[139 207 135 118  98 104 106  99 144] : J575
[135 195 146 128  97 106 126  86 156] : J372
[139 207 135 118  90 104 145  84 144] : J505
[142 194 140 122  97 103 116  95 159] : J925
[133 127 128 131 130 122 130 128 127] : J284
[137 198 138 123 100 105 110  85 152] : J618
miss J505: [207 118  90 145 104  84 139 135]
[144]
miss J575: [135  99 144 207 139 104 118 106]
[98]

[ 97 133 110  76  92 145 132 136 134 125  79 171 146  86 118 115 130 143
 146 109 152 126] : J789
[120 113 134 122 104 129 101 134 124 134 121 143  47  87 119 118 121 108
 160 128 136 172] : J460
[137 136 128 149 134 141 121 129 139 142 145 108  70 116 127 109 143 137
 127 129  90 115] : J100
[147 128 122 112 119 190 112 127 137 127 113 122 138  94 207  71 178 117
 120 111  95 133] : J174
miss J174: [112 190 119 178 122 138 122  71 147 207 112  94 117 137 128 127 127  95
 133 120 111]
[113]
miss J460: [160 101 128 136 121 118 121  47 108 124  87 120 122 134 134 119 172 134
 113 143 104]
[129]
miss J100: [127 145 121 142 109 139 129 136 134 127  90 129 137 137 115 116 149 143
  70 128 141]
[108]
miss J460: [128 136  47 172 120 108 113 124 143 134 104 121 134  87 121 119 134 160
 101 118 129]
[122]

[105 125  92 116 110  79 136 115 114 126 109 183] : J13
[208 152 162 163 125 131 122 132 114 131 124 141] : J712
[103 146 118 131 105 183  97 127 137 130 136 150] : J140
[103 146 118 131 105 183  70 127 137 130 159 150] : J737
miss J140: [150 105 118 127 183 103  97 130 131 136 146]
[137]
miss J737: [ 70 130 105 118 131 103 137 159 127 150 146]
[183]
miss J712: [114 141 122 132 152 124 125 208 163 131 131]
[162]
miss J712: [162 208 163 124 122 152 131 125 114 132 131]
[141]
miss J712: [162 131 163 208 131 132 114 141 125 122 152]
[124]
miss J712: [132 208 162 122 141 125 124 114 131 152 131]
[163]
miss J13: [125 126  92 115 105 116 109 114 183  79 136]
[110]

[ 81  99 132  90 162 135 124 138 115 113 178 121 128 137 139 106 145 118
 128 106  95 137 171 166 108 141 115 136 119 110  80 114 157 134 128 141
 151 151 101 101 120 166 111 122 105 145 113  81 124  83] -> J833
[ 90 120 132  85 137 127 131 135 120 127 147 122 146 149 146 119 172 128
 126 132 104 139 143 144  96 130 111 132 175  87 110 176 129 100 100 112
 147 139  89 138 146 132  88 136 134 172 100  32 160 140] -> J142
[ 73 105 116  99 152 134 132 120 149 124 148 130 160 139 125  91 140 106
 135 131  82 114 152 167  94 143 128 121 111  82 126 132 165 122 123 137
 144 180  63 111 106 164 104 122 119 113 143 102 105  99] -> J840
[ 90 120 132  85 137 127 131 135 120 127 147 122 146 149 146 119 172 128
 126 132 104 139 143 144  96 130 111 132 119 100 121 124 141 118 122 140
 141 147 112 130 113 146 115 143 113 142 126 107 137 103] -> J547
[ 76 116 136 118 164 127 114 144 132 131 180 122 146 144 148  90 137 122
 134 134  87 132 179 185 113 141 115 139 103 102 122 114 166 137 141 147
 130 155  98 118 121 166  92 125 112 152  95  88 130 104] -> J262
[104 134 124  60 141 121 129 127 116 153 138 129 166 163 131 105 170 124
  96 128 108 155 159 163 108 110  78 128 122  92 118 151 134 108 104 112
 136 163 102 150 128 148 101 146 129 155 118  74 138 124] -> J270
[ 84 109 157 102 155 139 129 150 127 121 184 137 122 155 144 108 139 121
 141 114  93 128 154 179  97 132 119 125 122 111 118 112 152 121 140 142
 143 156  96 110 115 166 101 119  95 156 115  95 136  82] -> J320
miss J142: [160 119 140 139 146 127 149  87 146 146 111 132 132 100 136 175 134  90
 100  89 132 132 137 120 143 100 130  32 138 122 172  85 112 144 126 147
 139 147 120 104 131 172  88  96 127 129 110 128 135]
[176]
miss J142: [120  96 132 127 111 139 172  85 120 146 146  32 104  90 112  88 134  87
 149 138 136 147 176 122 132 130 175 160 100 147 135 119 100 129 146 126
 140 132 131 132 137 143 110 139  89 144 100 127 172]
[128]
miss J142: [138 112 132  88 149 132 144 147 132 126  87 139 136 146 120 119 127 120
 175 128 100 132 111 137 122 146  89 172 139 100 143  32 134 147 104 176
 131  85  90 130 160 127 100 146 110 140  96 135 172]
[129]
miss J840: [137 128 102 132 114 180 143 119  82  94 122 152 116 121 120 139 130 125
 149 140 106 148 165 105 131 132 135 144 104 164 123 106 134  99 167  63
 122 105  91 152 113  73 143 126 160 111  99 111  82]
[124]
miss J262: [122 122  90 118  92 179 118 134 113 185 116 166 104  76 155 114 164 144
 141 147 141 146 180 166 130 132 148 115 114 125 136 121 131 152 139 137
 144 137 127 102 112 130  87 103 132 122 134  98  88]
[95]

[100 127 140  99 215 130  45  64] : J958
[ 64 127 103 138  92 139 140  63] : J342
[100 127 165  99 215 126  45  64] : J157
[ 97 148  68  86 150 133 221 186] : J222
[171 221 227  69 122  68 136 142] : J29
[103 145 102 195 139 159 156  93] : J46
[130 121 113  63 187 122  89 173] : J35
miss J157: [165 215  45  99  64 100 126]
[127]
miss J342: [103  92  64 127 139 140 138]
[63]
miss J342: [ 63 139 103 127  64 140  92]
[138]
miss J35: [173  89 113  63 121 130 187]
[122]

[ 70 209 121  76 132 121 110  78 133 102 143] : J32
[107 140  99 123  93 182  94  81 124 146 133] : J489
[ 70 209 121  76 132 121 120  78 133 102 120] : J54
miss J489: [140 146  94 124 107 133 123  99  81 182]
[93]
miss J32: [133  76 121 209 121  70 102  78 143 110]
[132]
miss J489: [133  81 123  94  99 140  93 107 146 182]
[124]
miss J54: [121 102 209 121 120 133  78  76 120 132]
[70]
miss J489: [124  81 123  94 107  93  99 140 182 146]
[133]
miss J489: [123  94 182  93 140  99 146 107 133  81]
[124]

[108 148 147 136 122] -> J771
[ 98 159  26 162 127] -> J659
[116 149  86 170  81] -> J660
[164 125  99 163  33] -> J137
[116 149  80 148  81] -> J62
[ 74 149  86 148  81] -> J420
[108 148  46 136 126] -> J269
[148 159  60 174  63] -> J181
miss J137: [ 33 125 164  99]
[163]
miss J181: [ 63 148 159 174]
[60]
miss J771: [136 148 122 108]
[147]
miss J62: [ 80 116 149 148]
[81]
miss J771: [136 108 147 122]
[148]

[ 99 140 176 100  99] : J740
[104 202 201 124  50] : J522
[116  84 212 135  50] : J545
miss J740: [176 100  99  99]
[140]
miss J522: [ 50 202 124 104]
[201]
miss J522: [202 124  50 104]
[201]
miss J545: [ 84 212  50 135]
[116]
miss J740: [176  99 140  99]
[100]
miss J522: [104 124 201 202]
[50]

[147 135 146 191]  J989
[ 28 171  26 187]  J690
[ 99 171  26 100]  J344
miss J989: [146 191 135]
[147]
miss J344: [171  26  99]
[100]
miss J344: [171  99  26]
[100]

[ 82 139 167 138 143 126 157  94 148 126 102 203 152 209  71 122  99 146
 109 141 162 101 158 108 103 124 172 125 157 130 138 111 128  96 157 142
 102 138 173 127 121 101 147 149 100  86 190 105 151 106 131 103 130 123
 161 144] = J952
[131 136 143  94 114 116 147 124  90 155 150 113 143 133 108 169 121 107
 140 118  87 129 137 118  88 137 173 152 133 116 100  90 136 138 133 115
 119  80 169 150 157 204  62  73 138 129 124 130 166 121 123 140 147 114
 135 116] = J501
[167  67 134  79  94 136  95 127  85 120 142 130 135  75 156 138 157 112
 156  95 115 121 117 151 102 111 141 148 139 136 143 139 155 185 139 149
 136  96 136 118 164 189  73  78 170 147 110 137 113 144 122 148 140 112
 132 106] = J178
miss J952: [128  86 101 167 125 209 161 127 190 106 144  71 173 124 108 172  94 111
 139 102 130 147 142 151 141 126  96 143 138 138 122 102 109 131 123 157
 121 103 138 158 126 157  99 130 103 146 157 100 148  82 152 101 203 149
 105]
[162]
miss J178: [132 136 148 122 139 139 136 102 141 110  67 156 115  95 137 120 144 113
 157 155 143 136  85 156 121 118 138 112 106 134 147  73 136  95 189 140
 112 127  94 185  78 117 167 142 148 149 135 151 130 139  75 111 170 164
  96]
[79]
miss J178: [148  95 144 147 115 136 138 136 139 185 134 164 142 137 106  85 189 136
  73 151 112  95 118 112 156 117 140 149 130 122 167 135 120  79 127 143
  75 132 170 102 139 156 136 141 148  94 113  96 121  67 110 139 111  78
 157]
[155]
miss J501: [107  80 113 121 124  88 138 137 138 136 133 118 116 121  94 173 114 116
 136 140 119 143  90 123 150  90 204 129 124 143 114 157 135 140 118 115
  87 129 147 116 152 100 150 169 133  62 169 131 147 137 130  73 166 108
 133]
[155]
miss J952: [127 138 158  71 100 125 108 102 144 123 121 126 161 105 101 130 138 190
 102 157 101 126 203 142 141  99 162 151 103 138 103 111  96  86  82 172
 109 146 209 147 130 167 106  94 143 139 122 148 124 157 149 128 152 157
 131]
[173]
miss J952: [100  86 122 172 138 157  82 157 103  94  99  71 162 127 121  96 209 203
 126 158 173 148 128 138 131 146 138 103 102 130 190 139 126 142 111 143
 105 102 167 152 151 144 124 157 147 149 161 101 123 125 106 141 130 108
 101]
[109]
miss J952: [141 158 149 173 126  99 101 142 101 146 144 121 111 102 100  94  96 106
 125 122  71 157 103 105 130 172  86 109 157 190 103 123 130 124 162  82
 128 203 167 143 152 102 131 147 161 138 139 108 157 151 138 127 138 126
 209]
[148]

[105 110 110 100  99  97 120 102  93 104  99 110 110  97 104  93 122 114
 106 104 112 105  93  99 104 116 106] = J117
[ 89 129 129 100  99  94 158 105  82 112 101 129 129  95 112  84 163 141
 119 106 135 118  82  99 111 146 119] = J73
[130 136 136 131 132 131 140 132 129 133 132 136 136 131 133 130 141 137
 135 133 137 135 130 132 133 137 134] = J564
[168 102 102 151 151 161  54 142 181 130 101 102 101 158 131 176  44  81
 118  91  92 120 180 151 133  75 122] = J311
miss J73: [100 129 118 158 135 163 111 119 112 101  99 119 141 129  82  82  94  99
 106 129  84 146 129 112  95  89]
[105]
miss J73: [ 94 111  84  82  99 112 135 101 100 129 129 119 129  82 112  99 146 129
 141  95  89 158 106 163 119 105]
[118]
miss J73: [ 99 101 158 106 112 129  82 118  84  99 129 129  89 141  94 129 119 119
 112  95 111 100 146  82 105 163]
[135]
miss J311: [168 133  44 151 101 151 122 101  81 151  54 142 176 181 158  75 131 118
  91 120 102 161 102 102 130 180]
[92]
miss J311: [151 142 102 151 101 151  91 180  81 176  44 120  54 101 131 161 102 118
 122  92 133 168 181 158 102  75]
[130]
miss J73: [119 135 163  82 129 112 129  99 111 118 158  94  82 101 146  99 105 129
 129 141 119  89 112  95  84 106]
[100]
miss J311: [168  92 181 151 158  44 122 142  91 101 131  75 176  81 101 161 151 102
 120 102  54 118 133 102 130 151]
[180]

[ 55  76  62 109  75 105] = J613
[180 185 212 178 190 178] = J15
[196 201 179 135 161 131] = J861
[157 161 117  73 108  71] = J480
miss J480: [ 73 161  71 117 157]
[108]
miss J613: [ 62  55 109  76 105]
[75]

